Here is a tiny trained network, its code and every weight. The questions are about switching its units off for an input and a target symbol, where a switched-off unit gives its printed mean instead of its output.

import numpy as np


def w(rows, s, z=0):
    codes = np.array(rows[::2]) - 128.0
    scale = np.full(codes.shape[1], s)
    scale[-1] = z or s
    return codes * scale


def norm(h):
    return h / np.sqrt((h * h).mean(-1, keepdims=True) + 1e-5)


def f(y):
    return np.maximum(y, 0)


def softmax(a):
    e = np.exp(a - a.max(-1, keepdims=True))
    return e / e.sum(-1, keepdims=True)


def log_softmax(a):
    a = a - a.max(-1, keepdims=True)
    return a - np.log(np.exp(a).sum(-1, keepdims=True))


def net(x, mask):
    ids = ['ΞΦΨΩαδζηθμπτ'.index(c) for c in x.split()]
    T = len(ids)
    res = E[ids] + P[:T]
    u = 0
    for l in range(2):
        q, k, v = (norm(res) @ M[l].T for M in (Q, K, V))
        z = softmax(np.where(np.tri(T) > 0, q @ k.T / 4**0.5, -1e9)) @ v
        res = res + np.where(mask[u], z, O[l][:, -1]) @ O[l][:, :-1]
        u += 1
        y = f(norm(res) @ A[l][:, :-1].T + A[l][:, -1])
        res = res + np.where(mask[u : u + 8], y, B[l][:, -1]) @ B[l][:, :-1]
        u += 8
    return log_softmax(norm(res)[-1] @ U[:, :-1].T + U[:, -1])


Q, K, V, O, A, B = {}, {}, {}, {}, {}, {}
E = w([
[163,160,130,165,163],'Ξ',
[108,189,148,178,205],'Φ',
[139,76,122,93,87],'Ψ',
[133,111,68,110,81],'Ω',
[140,80,170,155,113],'α',
[103,78,121,136,106],'δ',
[161,135,110,131,159],'ζ',
[162,144,53,141,171],'η',
[152,129,183,85,19],'θ',
[2,168,71,131,125],'μ',
[111,126,138,79,143],'π',
[160,101,87,117,144],'τ',
],0.031)
P = w([
[228,253,159,104,40],'0',
[252,223,103,132,116],'1',
[248,205,72,151,125],'2',
[228,182,59,162,141],'3',
[219,178,57,159,155],'4',
[202,186,40,166,169],'5',
[187,185,35,177,176],'6',
[176,188,23,175,187],'7',
[163,180,18,171,213],'8',
[137,180,28,179,227],'9',
[115,174,16,188,223],'10',
[105,162,27,199,228],'11',
[86,161,14,204,246],'12',
[151,173,3,185,200],'13',
],0.0045)
Q[0] = w([
[122,142,129,74,136],'L0H1',
[73,141,249,119,109],'L0H1',
[155,135,122,101,132],'L0H1',
[120,137,83,106,154],'L0H1',
],0.021)
K[0] = w([
[135,170,96,92,146],'L0H1',
[250,144,156,123,73],'L0H1',
[126,114,157,131,172],'L0H1',
[78,119,151,112,168],'L0H1',
],0.015)
V[0] = w([
[163,124,118,254,93],'L0H1',
[92,133,115,152,157],'L0H1',
[172,131,81,150,74],'L0H1',
[46,119,132,148,101],'L0H1',
],0.0097)
O[0] = w([
[112,150,196,211,92,254],'L0H1',
[141,105,81,154,115,139],'L0H1',
[124,164,103,189,58,244],'L0H1',
[147,2,76,177,139,250],'L0H1',
],0.0082,0.004)
A[0] = w([
[114,74,218,164,110,116],'L0N1',
[143,205,202,155,74,254],'L0N2',
[6,208,120,116,99,51],'L0N3',
[251,118,97,138,176,223],'L0N4',
[101,106,175,82,83,98],'L0N5',
[118,71,98,155,127,143],'L0N6',
[163,57,57,91,99,196],'L0N7',
[114,228,82,86,158,10],'L0N8',
],0.011,0.003)
B[0] = w([
[155,224,46,158,98,175],'L0N1',
[105,89,250,1,100,159],'L0N2',
[101,33,6,153,131,134],'L0N3',
[112,138,170,110,18,195],'L0N4',
[147,164,191,194,43,139],'L0N5',
[238,172,204,180,170,217],'L0N6',
[141,201,217,167,163,250],'L0N7',
[130,156,169,99,23,143],'L0N8',
],0.0072,0.011)
Q[1] = w([
[128,50,211,52,126],'L1H1',
[194,248,124,237,94],'L1H1',
[120,90,114,190,107],'L1H1',
[108,88,76,30,106],'L1H1',
],0.012)
K[1] = w([
[211,182,249,173,117],'L1H1',
[70,113,47,199,221],'L1H1',
[88,21,111,190,100],'L1H1',
[183,170,133,75,59],'L1H1',
],0.013)
V[1] = w([
[138,77,97,146,171],'L1H1',
[250,138,104,165,150],'L1H1',
[117,113,199,163,186],'L1H1',
[119,187,100,161,161],'L1H1',
],0.011)
O[1] = w([
[170,135,130,102,40,110],'L1H1',
[238,42,59,140,104,254],'L1H1',
[202,203,2,183,168,168],'L1H1',
[70,237,131,75,117,172],'L1H1',
],0.008,0.0093)
A[1] = w([
[7,112,86,103,106,90],'L1N1',
[145,141,129,137,99,28],'L1N2',
[100,183,137,148,81,13],'L1N3',
[187,115,146,83,117,95],'L1N4',
[164,74,156,65,108,108],'L1N5',
[174,51,46,219,147,144],'L1N6',
[47,131,171,52,194,252],'L1N7',
[161,86,95,147,76,108],'L1N8',
],0.014,0.0029)
B[1] = w([
[9,15,84,181,171,133],'L1N1',
[167,111,62,89,143,149],'L1N2',
[87,132,20,97,136,140],'L1N3',
[56,78,90,116,162,152],'L1N4',
[114,120,97,164,254,143],'L1N5',
[243,36,151,171,74,249],'L1N6',
[224,88,36,140,153,143],'L1N7',
[191,110,107,135,124,194],'L1N8',
],0.0096,0.018)
U = w([
[92,176,125,163,118,115],'Ξ',
[139,135,83,116,242,88],'Φ',
[185,117,121,214,99,170],'Ψ',
[93,176,66,101,59,79],'Ω',
[112,138,167,81,71,254],'α',
[67,157,202,213,126,140],'δ',
[163,216,193,122,164,34],'ζ',
[144,254,65,178,181,20],'η',
[112,141,140,92,124,106],'θ',
[43,79,85,164,114,74],'μ',
[136,164,145,86,174,146],'π',
[121,107,209,131,206,82],'τ',
],0.011,0.0028)

Each question gives the input, a string of symbols that net reads in full, and the target symbol t.
The units are the heads (4 rows each of Q, K, V and O) and the neurons (one row each of A and B). Each row of codes is followed by its name. A weight is (code - 128) times the scale printed after its matrix; where a second scale follows, it is the last column's (O, A, B and U).
mask holds one flag per unit, layer by layer, with each layer's heads first. A switched-off unit (its flag False) gives its mean, the last column of its rows in O or B, instead of its output. The means were averaged over made-up inputs and are rounded, as every weight is.
A unit's drop is (log p(t) with every unit on - log p(t) with that unit switched off) / (log p(t) with every unit on - log p(t) with every unit switched off).
The circuit of an input: a set's keep is (log p(t) with only the set's units on - log p(t) with every unit switched off) / (log p(t) with every unit on - log p(t) with every unit switched off). Starting from the 12 units with the biggest drops (on a tie, the unit counted first), units are removed one at a time, each time the one whose removal leaves the highest keep (on an exact tie, the one counted first), for as long as the keep stays at least 0.8.
units of the circuit, in order: the units of the circuit, biggest drop first
k most important neurons: the k neurons with the biggest drops, biggest first
top k neurons in layer l: the k neurons of layer l with the biggest drops, biggest first
input α η Ξ ζ Ω, target μ: 2 most important neurons => [L0N6 L1N1]
input δ α δ Ξ π μ δ Ω ζ δ, target δ: 3 most important neurons => [L1N6 L0N6 L0N3]
input δ δ Ω Ψ π Ψ, target Φ: units of the circuit, in order => [L0H1 L1N5 L1N6]
input θ η α Ψ, target τ: most important neuron => [L0N2]
input Ψ δ Ω Ω Ξ Ψ Φ Ω Ξ ζ Ω, target η: units of the circuit, in order => [L1H1 L0N7 L1N6 L0H1]
input π η Ξ Ψ δ Ω τ μ α, target α: 2 most important neurons => [L0N1 L0N2]
input μ δ τ, target τ: top 2 neurons in layer 0 => [L0N3 L0N7]
input η δ Ξ α τ δ τ Ω Φ Ψ, target η: top 3 neurons in layer 0 => [L0N7 L0N3 L0N6]
input δ Ψ δ δ δ Ψ Ξ δ δ Ψ π, target Φ: units of the circuit, in order => [L0H1 L1N6]
input Ω Ψ η, target Ω: top 2 neurons in layer 1 => [L1N6 L1N3]
input δ δ Φ η, target η: 4 most important neurons => [L0N4 L0N6 L1N6 L0N3]
input η δ Ω Φ η α, target η: top 3 neurons in layer 0 => [L0N1 L0N4 L0N3]
input Ω Ψ ζ Ψ Ξ α, target δ: 4 most important neurons => [L0N2 L1N6 L0N1 L0N6]
input Ξ Ω Ψ α Φ Ψ, target η: 3 most important neurons => [L1N6 L1N3 L0N2]
input α δ Ξ η δ Ψ α μ η δ δ τ, target τ: 4 most important neurons => [L0N7 L0N3 L1N6 L0N1]
input Ω Ψ δ α δ Ω Φ Ω α, target η: 3 most important neurons => [L0N1 L1N6 L0N3]
input τ π Ξ, target Φ: 2 most important neurons => [L0N7 L1N6]
input Ω ζ ζ Ξ, target ζ: 3 most important neurons => [L1N6 L0N2 L1N7]
input δ δ μ Ω α θ δ δ Ω Ω α, target α: top 3 neurons in layer 0 => [L0N1 L0N2 L0N3]
input ζ Ω Ω Ω Ξ, target ζ: top 2 neurons in layer 0 => [L0N2 L0N1]
input ζ η η, target Ω: top 2 neurons in layer 0 => [L0N7 L0N6]
input δ δ Φ, target η: top 2 neurons in layer 0 => [L0N6 L0N7]
